(in the rows, 128 means zero)
[ 54 194 133 175 134 109 102 183  79 119 144 140 118 159 143 142 109 128
 133 133  88 107  75 116 125 193 150 125 232 130 124 135 125 144  95 137
 184 110 143 142 156  94 140 111  82 158  83 160 108] : 4
[131 116 134 173  79 182 126  74  99 156 126 166 126 121  99 135  93 129
 142 144 117 165 146 151 109 154 110 143 103 134 109 138 156 139 111 120
 119 102 123 142 119 131  69 125 125 143 112 139 117] : 2
[128 145  95 165 120 160 162 122 117 128 143 126 132 125 148 174 160 151
  96 124  72 118 100 126 132 195 115 139 184 171 157 177 106 111 162 193
 144 158 124 121  82 125  77 124 125 154 106  93 129] : 0
[154 123 128 129 130 103 141 136 153  92 143  97 163  98 149 148 201 157
  52  91 164  75  90 132 161 125 124 123 123 155 123 123 112 102 153 201
 106 135 142 109 100 112 160 141 131  95 139  49 151] : 10
[138  86 161 155 124 169  96  91 167 123 115 146 134 112  86 108 141 117
 180 132 162 145 224 102 115  90 118 136  51  94 183  86 147 183 171  64
  87 165 114 140  75 207  88 118 124 102 157 132 163] : 9
[105  99 103 156 125 153 132  97 176 150 127 152  96 131 124 125 146 163
 163 119 103 140 154 127 116 123 137 162 138 116 165 136 112 142 157 145
 126 148 107 120  95 202  77  85 131 121 148 105 123] : 1
[189 120 148 116  78 103 167  84 112 138 119 148 147  59 145 124 152 168
  68 105 147  92  94 137  91 104  68 122  68 186  81 106 150  94 167 200
 102  80 137  93 144  59 118 131 177 117 133 114 118] : 1
[138 168 146  98 120  91 183 182  80 155 147 133 115 132 180 139  96 106
 186 106 110  86 146  97   4 109 131 124 188 168 119  81 131 138 157 168
 159 136 120 131 155  59 155 138 114 173  87 212 136] : 7
[141 120 155 102  82 125 137 131  83  79 135 113  98 142 115 137 116 108
 150 159 141 164 160 133 115  73 145  97 106 107 116 101 146 115  97  98
 140 112 124 140 165  88 144 190 108 118  94 151 133] : 6
[102 159 123 126  75 129 171 139  78 150 148 139 128 119 143 180 106 104
 134 102 102 111 119 129  91 178 104 125 163 163  98 134 117 111 124 140
 135 110 110 161 156  79 126 122 127 156  74 142 114] : 2
[ 83 151 152 161 122 129  86 153  96 101 120 118 109 159 113 143 108 120
 145 123 119 136 136 137 142 140 153 117 141  96 121 124 142 154  55  84
 133 106 137 158 152 114 156 154  91 128  87 139 110] : 9
[193  88 149  58 134  52 178 142 127 146 114 111 105 110 185  93 143 151
 136  85 162 101 149  87  61  41 119 111  87 147 158  96 112 108 179 163
 119 143 127 105 148  74 176 134 146 124 132 182 151] : 1
[103 113  99 176 154 178 115  92 159 130 128 152 150 112 121 129 151 141
 107 130 118 137 104 144 141 162 123 164 130 121 152 146 120 147 161 132
 128 118 120  91  66 197  70  91 124 125 169  74 124] : 8
[137 178 130 114 115  72 176 179 118 158 117 125 140  92 201 132 145 164
 104  94  95  85  89  84  82 171  99 112 150 196 144 125 121  94 189 166
 148 136 125 110 152  55 143  92 136 150 114 165 131] : 11
[111 139 148 137 132 186 142 120 103 134 144 144 131 119 120 169 117  97
 177 126 112 121 161 124  54 135 136 141 140 110 113 113 128 178 149 100
 116 122 103 140  75 105 111 129 117 156  94 127 132] : 10
[ 99 142 104 140  91 126 128 108 114 124 142 129 136 123 109 155 126 133
  82 102 130 111  82 175 167 162 115 136 135 136  72 136 125 103  63 167
 125  80 137 143 169 117 139 120 138 118 115  77  94] : 2
[125 137 111 123 185 123 139 122 146 119 144 139 138 124 154 116 149 130
 112 116 125  97  92 113 113 134 115 146 146 139 165 126 115 138 191 159
 153 119 119  97  87 174 102 114 134 126 182 132 132] : 5
[ 87 149 101 168  41 193 160 119 161 121 126 152 143  78 118 193 180 168
 130 137  84 124 160 122 119 154 117 127 119 154 118 122 119 106 204 132
 120 143  90 118  95 169  56  87 136 106 124  44 132] : 11
[151 152 121 108 119  79 173 151 104 162 133 131 105 112 179 116 122 143
 138 107  96  83  97 115  43 110 114 128 171 169  95  91 140 116 129 218
 166 108 133  90 167  91 136 136 144 163 145 178 119] : 8
[135 105 141 100 112 134 150 125 140  86 128 116  98 116 127 118 159 138
 162 142 144 145 187  89 119  81 135 108  92 109 155 116 118 125 171  93
 118 147 112 130 111 133 131 146 124 102 130 118 147] : 1
[150 124 132  81 155  91 114 129 121 102 153 109  97 153 117 106 113  97
 129 128 162 104 121 149 144  70 126  98 111 105  91  91 149 139  65 150
 149  98 147 145 182 139 210 180 148  92 154 149 111] : 5
[120 104 129 155 134 134 148 137 143  97 129 109 132 123 137 135 164 144
 118 109 138 129 137  91 144 144 129 131 133 137 193 160  83 128 188 140
 109 185 120 144  72 145 112 122 105 121 103  99 151] : 1
[ 62 164 103 161 114 132 121 125 164 124 163 136 173  99 120 173 181 137
  79  79 127  55  80 157 161 193 114 147 173 148  79 122 115 117 131 194
 113 105 127 137 118 158 133  60 140 101 131  28 106] : 10
[145  95 172 127 128 137  78 101 119  98 141 134 125 130  82  94 101  98
 170 144 188 136 191 119 109  63 140 116  74  82 116  85 161 183 110  86
 123 126 151 135 119 154 152 157 117 107 127 149 148] : 4
[ 79 187 111 172 144 107 117 151 115 160 144 150 114 137 166 134 151 161
  98 127  50 104  41 132 141 230 117 142 248 164 132 156 142 114 131 194
 192 102 142 107 147 130  84  93 113 151 151 132  98] : 10
[125 143 127 167 134 172 136 115  71  92 142 121 106 144 123 157 106 116
 113 151  81 146  90 150 130 173 140 131 195 135  99 175 121 141  83 170
 151 113 139 152 119  81 128 190 110 172  65 121 103] : 1
[ 79 181  78 180 144 163 119 105 150 153 149 180 110 158 136 137 136 168
 115 166  44 135  72 156 170 209 131 166 239 148 107 157 163 149 111 195
 177 122 137  87 121 219  61  94 127 139 196 100  98] : 6
[127  68 124 130 124 132 113 130 158 147 105 121  98 161 108 119 121 140
 178 110 130 172 199 115 124  82 150 134 102  89 217 138 109 134 127  78
 119 169 113 143 109 167 110 103 101 118 118 147 137] : 0
[134  99 146 115 128 112 122 110 173 129 110 117 108 128 135 108 158 178
 126 115 134 155 168 103 159 110 123 125  93 119 175 144 134 117 148  97
 117 150 124 111 121 154 120 115 119  89 155 116 148] : 6
[154 136 158  92 100  81 165 192 115 134 135 105 126 119 159 125 108 111
 182  97 162  90 180  92  18  51 149  95 109 139 122  54 125 138 148 136
 129 151 124 135 156  85 192 135 113 136  92 190 154] : 11
[151 147 102 145 111 131 171 128  67 115 123 119 119 126 168 162 125 139
  81 130  76 135  63 131 119 183 128 116 161 177 122 177 116  91 129 197
 168 124 127 123 138  78 106 171 123 168  78 133 119] : 11
[137 128 132 160 108 159 122  89 102 157 126 162 123 117 115 107 110 127
 135 152 100 151 123 125 102 154 103 132 134 149 132 137 158 138 144 152
 149 111 132 109 125 146  60 125 141 151 148 164 120] : 8
[ 97  90 168 101 101 107  94 153  91  96 122  82 126 154  95 138 115  83
 152  88 183 150 165 120 146 111 150  94  64  64 166 127  93 135  91  38
  86 130 106 203 146  76 188 135  94 100  30 142 136] : 10
[103 147 120 181  86 139 123  92 108 149 128 162 165  81 118 139 151 149
  73 105 117 100  69 151 117 175  94 147 127 172 104 118 138 109 157 205
 127  85 130  95 121 132  69  74 140 130 130  94 112] : 8
[109 119 129 157 120 121 124 157  91  87 129  91 147 154 131 139 136 119
  91 108 154 142  97 117 168 171 147 125 139 120 171 167  87 104 111 115
 121 140 129 170 114  91 148 146  72 136  57 110 134] : 2
[ 72 117 117 170 200 176  63 122 134  96 145 141 108 198  83 112 107  90
 163 157 135 172 134 141 162 128 167 150 150  60 200 136 118 193 115  66
 157 136 123 152  81 238 106 123  76 118 145 135 120] : 5
[122 106 158 126 112 108 125 141 156 107 104 105 124 117 139 122 163 158
 150  90 149 132 189  85 135 107 126 115  64 107 188 116 115 131 155  71
  94 156 116 141 116 119 143 126 108  97 109 122 149] : 9
[158  99 127  95 108  88 167 116 156 147 119 124 100 115 146 120 149 167
 145  98 130 117 168 106 100  75 118 139 107 140 160 113 124 105 160 150
 134 150 120 112 133 140 117 130 136 119 151 145 131] : 3
[130  91 160 119 137 161 113 128 131  83 126 116 129 139  93 129 113 101
 159 118 186 155 191 129 115  51 144 116  43  80 169 110 114 165 134  41
  93 130 112 153  93 137 161 155 111  94 104 125 145] : 5
[146 132  92 130 162 129 128 112 102 137 144 130  90 161 158 130 124 132
 105 155  61 147  70 130 165 191 128 146 223 142 149 194 137 123 119 188
 184 139 140 107 121 156  83 175 130 166 166 149 117] : 10
[ 96 156 114 144 137 109  98 152 146 109 144 123 128 135 130 134 164 163
  95 123 129  99 105 143 167 154 124 126 173 141 122 112 148 136 105 159
 147 119 158 106 136 146 155 110 120 104 149  81 112] : 0
[158  98 140 113 162 122 126 143 119  71 128  87 130 154 126 113 142 122
 108 123 171 132 144 102 155 100 140 113 112 113 165 135 115 141 123 117
 120 160 150 141 112 126 177 187  93 104 113 114 153] : 7
[118 202 157 131 111 105 170 191  35 102 169 103 139 132 156 159 114  99
 114 132 128  80  88 114  61 151 141 105 205 168  77 107 122 139 110 186
 155 133 158 154 154  37 189 174  89 174  40 160 125] : 3
[ 90 108 140 122 140 112  90 140 169  97 149 112 139 132  96 135 159 103
 136  90 188  97 157 137 163  89 143 126 106  89 135  88 121 157 119 107
 110 138 131 154 115 182 176  99 111  71 137  80 142] : 10
[124 136 145 148 106 104  98 145  97  99 123 122 168 123 105 103 120 117
  78 111 183 111  93 156 149 127 120 120 103 140 122 103 138 109 108 133
 113  92 146 136 158 100 151 119 115 104 110 124 123] : 7
[ 98 125 118 164  72 147 161  94 156 162 105 146 121 104 145 165 152 188
 128 107  63 176 140 115 141 201 109 147 116 156 191 194 110  90 180 104
 100 154  81 128  95 131  33  69 117 133  97 110 124] : 6
[ 89 146  80 171  95 171 110 104 166 103 127 150 130 105 105 154 181 171
  93 158  94 128 109 145 186 149 133 135 139 130 115 125 138 111 144 163
 157 115 124  90 116 216  71 103 134  90 186  34 117] : 11
[ 81 171 122 175  81 120 149 132 149 148 130 141 156  82 158 184 195 194
  78  87  94  90  84 134 133 212 103 135 149 179 118 146 121  94 172 179
 106 108 114 115 110  91  98  67 136 116 103  50 108] : 10
[166 174 117  82 133  86 207 134  86 171 148 148 104 101 191 137 107 121
 124 122  71  68  71 108  48 158  80 115 191 194  61 130 138 106 153 219
 170  97 127 113 172  59 134 146 185 176 145 186 101] : 1
[104 137 133 139 169 100  90 141 162 135 141 125 107 144 148 100 166 154
 129 128 112 119 115 119 157 155 133 126 175 117 166 126 144 142 142 130
 160 134 145 108 116 170 126 107 111 107 179 124 128] : 10
[132  92 151 131 169 149 107 117 105  91 118 114 112 147 103 116 100 101
 132 138 170 160 134 136 130  85 144 124  87  77 154 147 115 156 101  59
 120 102 133 145 107 114 150 157 106 123 108 138 126] : 1
[128 117 145 136 113 108 109 126 154 119 144 138 177  94 114 107 157 127
 100 109 218  96 147 120 140  98 108 121  64 140 136  76 140 142 164 120
  94 138 140 121 103 173 145  86 123  80 170  97 157] : 2
[ 92 181 128 142  86 125 146 165 104  73 147 141 148 106 129 174 155 112
 116 131 128  90 118 131 120 117 135 117 147 143  94  78 130 121 127 144
 132 109 122 123 151 115 139 145 118 122 122  97 126] : 9
[110 140 127 146 148 184 129 104 109 107 147 142 123 128 109 151 108 117
 143 139 112 127 127 156  87 126 136 143 124 107  94 120 131 170 111 130
 126  99 114 132  96 129 128 158 127 140 114 110 106] : 5
[139 161 165 120 121 116 137 146  76 144 154 153 137 115 144 106 103 102
 153 141 142  92 135 116  47 117 109 111 154 157 100  64 162 155 158 162
 149 116 129 129 140  95 145 146 126 148 126 204 128] : 5
[172 108 141  75 113  97 182 131  83 164 105 135  83 135 179 130  98 116
 186 104  96 137 174  93  46  84 123 127 116 138 154 116 130 124 146 124
 142 145 104 132 157  79 126 168 134 172 103 225 144] : 9
[113  89 148 120 165 119  89 134 145  63 128 104 159 141  99 115 143 110
 106 103 221 135 143 132 156  61 160 128  53  71 178  97 102 158 125  71
  92 130 124 122  92 168 172 117  87  79 127  93 165] : 6
[ 70 102 137 174 148 204  72 128 137 131 108 131  78 186  72 128  84 118
 227 172 113 215 217 107 147 148 170 140 144  48 191 157 130 195  99   8
 137 176 104 189  92 186 102 132  67 129  89 141 127] : 7
[140 114 130 110 181 130 122 128 135  99 128 118 139 141 116 110 134 114
 114 118 161 128 125 125 138  93 136 126  94 103 169 130 114 137 144  94
 129 121 135 112 106 149 138 136 116 103 158 113 143] : 7
[ 69 150 135 176 109 152 129 116 153 142 128 137 120 122 128 146 161 176
 137 110  89 125 139 130 130 183 125 135 144 133 140 144 117 126 142 136
 118 130 107 149 107 129 104  93 115 111  96  92 102] : 5
[148 139 165  76 108  83 162 168 107 117 148 107 144  98 154 159 142  98
 155  77 169  63 173  80  57  81 111  91  83 133 121  61 117 143 160 131
 101 149 110 152 147  73 204 151 136 121  84 156 161] : 9
[155 137 124 116 148  90 156 152  99 105 139 113 146 131 174 128 148 132
  73 113 126 106  84 100 136 150 122 124 175 171 159 140 112 107 161 188
 140 160 139 104 117 116 139 149 106 146 133 141 154] : 6
[166 112 109 102 150  83 146 128 135 156 126 129  84 139 166  87 124 139
 141 121 111 123 111 112  94  83 125 132 146 135 147 119 142 119 124 181
 176 119 135  83 158 157 126 139 147 138 187 178 126] : 8
[144  52 144 132 140 144 114 137 145  75 104  68 119 170 109 100 155 127
 147 118 167 177 206  86 170 104 149 116  93  85 246 165  93 137 151  63
 103 199 128 168  70 144 130 152  82 103  82 123 163] : 0
[153 143 127 135 160 150 156 135 109 139 150 141 110 141 157 137 120 115
 170 167  91 122 144  66  84 155 131 130 198 142 152 147 132 160 174 146
 173 180 132 131  85 139 103 166 110 180 131 173 158] : 4
[161 138 152  78  99  93 184 142 148 106 146 122 127  72 160 121 176 137
 154 119 163  80 185  68  61  49 102  94  81 165 110  64 147 125 206 156
 122 151 132  84 117 128 151 142 158 100 174 124 167] : 8
[124 135 113 114 110 114 142 138 138  86 130 125 126 118 122 131 173 142
  98 135 131 126 116 131 170 106 125 120 117 134 148 120 129  85 152 128
 140 120 127 111 144 135 117 134 127  84 157  88 129] : 7
[ 80 148 139 160 129 119 118 136 139 123 127 130 124 139 133 128 144 161
 112 108 102 129 112 131 155 164 131 136 173 130 145 141 131 124 113 137
 140 122 132 122 138 133 122  97  95 114 119 116 116] : 6
[ 59 182 141 179 101 151 120 143  84 129 130 141 110 139 126 161 119 141
 125 126  70 126  90 152 125 205 137 135 203 134  86 148 139 141  79 137
 151  86 126 148 148  77 118 123 102 146  72 116  87] : 10
[ 71 134 145 164 136 114 106 158 172 125 129 124 140 120 135 135 176 162
 134  93 137 109 144 104 142 159 132 130 137 122 177 120 115 150 164 107
 113 150 125 134  90 150 129  75  96  96 127  88 137] : 10
[114 162 125 138  69 159 141 155  62  99 129 134 103 140 115 167  93 108
 145 172  94 155 125 140 103 132 149  94 146 127  77 119 143 116  83 106
 166  97 122 150 181  85 132 177 109 146  76 139 105] : 11
[ 99 110 119 140 137  91 127 160 165 136 122 123 135 125 136 103 152 138
 142  81 158 105 137 106 109  93 149 147 122 120 189  95 100 126 150 140
 124 151 122 113 115 177 133  70 101 114 147 128 144] : 8
[159 115 133  84 124  87 162 139 135 162 126 128  94 124 173 119 126 131
 176 112 110 115 160  96  60  85 123 133 148 137 140 108 140 137 163 150
 150 140 112 106 131 127 120 141 138 145 158 181 138] : 10
[ 91 155 133 158 111 113 128 145 163 114 121 125 162  98 154 147 190 173
 106  87 123  91 129  99 137 168 112 136 129 146 156 115 115 127 174 142
 107 137 114 119 109 129 119  90 115 112 120  87 137] : 9
[189  90  78 110 126 116 145  96 136 105 110 101 114 124 155 126 163 173
  49 131 111 148  81 121 199 132 113 122  89 149 174 192 111  80 152 176
 144 147 135  91 123 154 100 167 156 108 172  99 140] : 11
[138 103 138 120 151 123 117 119 159  84 123 114 167  97 129 151 171 125
 101  90 194  95 140 127 135  82 120 135  50 105 156  86 109 150 159 102
  80 127 120 111  82 146 154 125 129  95 143  79 160] : 9
[113 154 116 142 120 114 144 122 106 144 120 135  89 146 139 132 132 173
  98 141  73 137  80 145 154 178 116 133 188 146 117 165 147 111  90 158
 169 106 140 120 168 113 109 148 130 139 126 135  82] : 3
[105 127  93 146 179 134  92 117 195  97 136 135 160 108 123 133 179 154
  83 115 168  92 104 134 170 127 130 144 104 122 146  97 115 154 177 146
 132 135 138  79  77 235 120  74 130  79 210  43 148] : 11
[165 101 162  70  94  96 155 131 121 123 133  99 127 101 130 146 142 117
 131  84 168  96 166 126 101  68 103  93  63 126 100  98 131 113 128 125
  95 116 122 150 156  60 186 157 158  96 104 128 143] : 10
[141 102 115 117 134 123 144 107 136 161 119 139  73 152 143 108 114 143
 176 124  86 160 156 119  99 109 134 141 125 117 179 142 120 121 135 131
 151 141  99 136 135 153  96 134 129 138 138 180 116] : 5
[129  96 145 111 117 139  99 143 107  71 131 107  94 162  84 121 125 104
 161 167 168 165 191 128 144  53 154  95  99  78 149  98 146 150  84  72
 135 137 143 143 140 143 162 181 106  97 120 130 136] : 0
[124 117 152 113 174  99  99 159 125  80 141 108 155 141 109 114 136 107
 106 121 216 100 122 118 134  65 152 121  93  89 153  81 113 166 125  97
 123 128 149 122 110 147 192 137  90  94 139 123 149] : 3
[138 152 129 109 110 117 169 120 101 144 150 135 117 100 138 153 118 118
 119 107 106  91 101 142  94 143 101 112 142 159  67 130 131 110 114 177
 127  97 130 137 162  80 151 133 165 140 109 124 103] : 1
[144 131 138 103 158 102 135 133  88 108 126 114 133 134 147 120 124 108
  94 109 132 113  74 139 117 125 120 125 130 123 132 133 119 123 126 133
 143  85 131 116 133  76 139 153 127 141 126 149 124] : 10
[121 137  87 184 120 184 135  75 160 155 133 192 145  89 131 134 157 147
 120 152  75 133 112 134 126 192  81 188 186 183 133 125 164 153 190 205
 151 129 123  85  90 209  30  92 159 153 187 101 121] : 8
[ 96 125 171 165 113 149  83 127 157 119 154 139 161 111  91 126 155 114
 160 120 187 104 191 132 111 104 133 125 109 112 128  68 156 181 162 114
  95 143 130 138  81 179 131  90 116  87 138 100 154] : 10
[ 92 124 136 125 132 115 128 141 143 136 137 116 131 138 104 133 134 118
 144 103 149 117 149 117 145 127 138 129 145 108 158 127 108 124 131 109
 129 157 123 168 131 152 140  96 105 116 107 132 126] : 3
[103 139 127 113 137 111 136 150  95 136 139 125 121 148 132 123 106  99
 138 114 119 124 107 118 126 144 122 116 149 123 159 140 107 117 126 123
 144 130 111 174 155 103 147 121 122 140  94 185 111] : 5
[ 87 172 125 152  98 132 154 145 151  83 157 145 144  89 134 156 182 151
 107 130 133  72 117 132 121 128 118 122 167 165  76  87 131 124 165 177
 128 114 132 106 117 149 129 110 138  99 152  54 121] : 1
[118 130  97 175 153 158 136 119 145 103 132 135 138 134 143 156 163 136
 113 123  98 127 119 109 164 173 137 156 161 140 188 156  95 138 162 162
 133 179 120 129  73 185  82 130 105 144 141  95 150] : 9
[154 116 129  89 182  95 100 157 151  75 148  98 153 136 127 113 164 121
  98 116 216  81 136 121 133  60 130 111  85 104 143  70 130 171 145 125
 115 132 149  91  97 159 204 137 131  80 176  92 155] : 0
[125 109  95 135 107 127 129  97 144 138 129 137  92 148 107 140 133 163
 119 132 118 141 119 174 147  94 147 157 148 116 119 119 136 124  80 179
 152 115 139 110 155 187 105 139 121 120 150 102 102] : 3
[ 95 114 122 141 120 146  93 124 150  72 135 131 108 153  78 133 147 119
 144 165 145 151 157 135 189  80 167 115 127  78 137 122 139 136  96  83
 146 122 139 132 129 192 126 144 113  84 154  89 129] : 4
[128 117  99 147 115 127 152 114 125 112 127 112 145 122 154 147 170 161
  66 104 124 129  88 120 177 180 123 142 134 154 161 176  90  92 150 171
 118 152 121 126  93 122 109 127 116 130 112  77 137] : 2
[122  98 132 166 116 152 100  98 162 138 126 144 146 125  96 114 152 141
 130 120 145 143 165 128 145 137 112 133 106 132 196 131 134 129 176 117
 115 152 125 126  81 192  67  76 123 108 143 113 142] : 0
[112 131 130 145 136 172 134 100 104 113 131 143 119 134 106 155 108 120
 132 145 122 136 128 154 108 127 137 154 143 114 100 128 136 163 108 115
 141 103 132 126 103 139 113 153 111 143 113 112 110] : 3
[116 132  95 151 123 164 119 101  79 161 125 154  63 171 114 124  70 119
 159 161  48 177  97 172 111 152 149 149 187 106 104 149 151 147  34 151
 180  83 131 120 172 143  96 160 119 174 124 167  77] : 8
[126  92 162 122 104 158 140 128 132  94 124 113 155 108  86 167 132 114
 152 106 197 141 207 120 101  68 142 137  36  92 165 108  96 146 154  34
  57 159 101 165  75 100 149 129 103 110  68 103 148] : 3
[124 134 160 153 104 150 124 119  76 120 136 158 120 123 102 122  85  99
 154 145 139 130 143 141  84 114 117 124 132 135  89 103 163 164 108 129
 131 100 137 147 138 105 128 149 130 142 100 164 112] : 1
